Below are the code and all the weights of a small trained network. Each question names an input and a class and asks about switching units off, where a switched-off unit gives its printed mean instead of its output.

import numpy as np


def w(rows, s, z=0):
    codes = np.array(rows[::2]) - 128.0
    scale = np.full(codes.shape[1], s)
    scale[-1] = z or s
    return codes * scale


def f(y):
    return np.maximum(y, 0)


def log_softmax(a):
    a = a - a.max(-1, keepdims=True)
    return a - np.log(np.exp(a).sum(-1, keepdims=True))


def net(x, mask):
    res = np.array(x, float).reshape(1, 7) / 4 @ E
    y = f(res @ A[0][:, :-1].T + A[0][:, -1])
    res = res + np.where(mask, y, B[0][:, -1]) @ B[0][:, :-1]
    return log_softmax(res[-1] @ U[:, :-1].T + U[:, -1])


A, B = {}, {}
E = w([
[218,138,253,102,144,194],'x0',
[151,198,188,237,109,10],'x1',
[52,195,167,100,4,179],'x2',
[128,135,125,126,129,127],'x3',
[130,134,126,128,130,130],'x4',
[127,118,133,129,120,126],'x5',
[22,117,193,204,220,184],'x6',
],0.0067)
A[0] = w([
[166,130,106,96,95,103,88],'N0',
[62,196,151,83,55,171,45],'N1',
[66,119,159,170,176,152,57],'N2',
[198,132,103,86,73,95,117],'N3',
[183,138,92,94,87,102,71],'N4',
[172,190,157,223,98,62,54],'N5',
[198,142,90,78,83,82,78],'N6',
[180,87,96,152,234,88,118],'N7',
[174,148,214,128,149,173,130],'N8',
[88,125,147,150,159,145,72],'N9',
[178,83,100,130,200,112,69],'N10',
[120,54,72,25,140,254,72],'N11',
[179,134,86,99,81,101,86],'N12',
[61,119,169,158,177,143,51],'N13',
[214,146,228,99,152,184,76],'N14',
[27,138,33,157,136,75,102],'N15',
[151,184,178,216,107,75,86],'N16',
[183,82,100,133,206,108,78],'N17',
[123,123,135,148,126,102,254],'N18',
[185,64,101,136,197,106,96],'N19',
[198,135,101,77,71,91,86],'N20',
],0.008,0.012)
B[0] = w([
[106,111,141,166,165,164,142],'N0',
[79,186,188,198,44,123,149],'N1',
[106,78,170,213,193,191,144],'N2',
[98,113,156,173,176,168,169],'N3',
[103,101,157,181,179,178,145],'N4',
[62,86,153,81,164,53,159],'N5',
[105,104,152,170,164,165,157],'N6',
[110,174,162,135,57,145,190],'N7',
[169,89,49,137,100,125,175],'N8',
[121,112,146,156,157,163,135],'N9',
[74,169,186,163,49,114,150],'N10',
[86,115,164,73,162,1,187],'N11',
[114,98,152,169,169,165,150],'N12',
[98,89,152,191,182,188,142],'N13',
[154,42,29,189,76,81,166],'N14',
[202,63,56,156,91,132,171],'N15',
[96,104,133,95,148,71,168],'N16',
[77,170,167,158,51,124,158],'N17',
[203,192,116,34,165,181,255],'N18',
[101,171,150,149,74,130,167],'N19',
[95,100,165,186,170,175,160],'N20',
],0.0094,0.012)
U = w([
[94,98,167,189,206,198,60],'0',
[80,104,156,80,163,7,42],'1',
[93,190,171,160,12,146,47],'2',
[157,148,126,99,145,154,255],'3',
[173,62,36,161,85,118,54],'4',
[153,159,123,95,154,154,221],'5',
[149,162,128,92,151,154,205],'6',
],0.013,0.0089)

Each question gives the input, the list of numbers given to net, and the class t.
The units are the neurons (one row each of A and B). Each row of codes is followed by its name. A weight is (code - 128) times the scale printed after its matrix; where a second scale follows, it is the last column's (A, B and U).
mask holds one flag per neuron, in row order. A switched-off neuron (its flag False) gives its mean, the last column of its row in B, instead of its output. The means were averaged over made-up inputs and are rounded, as every weight is.
A unit's drop is (log p(t) with every unit on - log p(t) with that unit switched off) / (log p(t) with every unit on - log p(t) with every unit switched off).
The circuit of an input: a set's keep is (log p(t) with only the set's units on - log p(t) with every unit switched off) / (log p(t) with every unit on - log p(t) with every unit switched off). Starting from the 12 units with the biggest drops (on a tie, the unit counted first), units are removed one at a time, each time the one whose removal leaves the highest keep (on an exact tie, the one counted first), for as long as the keep stays at least 0.8.
circuit, biggest first: the units of the circuit, biggest drop first
most important unit: the unit with the biggest drop
top k neurons: the k neurons with the biggest drops, biggest first
drop when u is switched off: that unit's drop, to one decimal
input [8,2,4,0,4,-1,5], class 4: circuit, biggest first	(N14 N8)
input [0,7,-3,7,3,3,5], class 1: circuit, biggest first	(N5)
input [6,2,-1,-6,1,2,-6], class 0: circuit, biggest first	(N3 N20 N6)
input [4,7,-5,-7,3,4,-5], class 1: top 2 neurons	(N5 N16)
input [-8,7,2,2,-8,-3,-1], class 4: top 2 neurons	(N15 N11)
input [0,8,8,-4,-5,-7,-3], class 1: circuit, biggest first	(N5 N16)
input [8,6,1,0,-3,7,-4], class 4: top 3 neurons	(N14 N8 N11)
input [-1,8,8,5,-4,-6,-4], class 1: top 3 neurons	(N5 N16 N7)
input [8,-1,6,7,-3,0,6], class 4: top 2 neurons	(N14 N8)
input [-7,-6,3,5,0,3,1], class 4: top 2 neurons	(N15 N5)
input [-8,2,6,3,3,8,6], class 4: top 2 neurons	(N15 N7)
input [8,-4,-5,-6,6,-1,7], class 4: top 2 neurons	(N14 N8)
input [2,8,1,2,-1,-3,-8], class 0: drop when N20 is switched off	0.1
input [-1,4,-5,-4,-8,-5,-8], class 0: drop when N10 is switched off	0.0
input [3,5,5,4,7,5,5], class 5: most important unit	N11
input [-8,-2,-5,-2,-1,6,3], class 4: drop when N15 is switched off	2.1
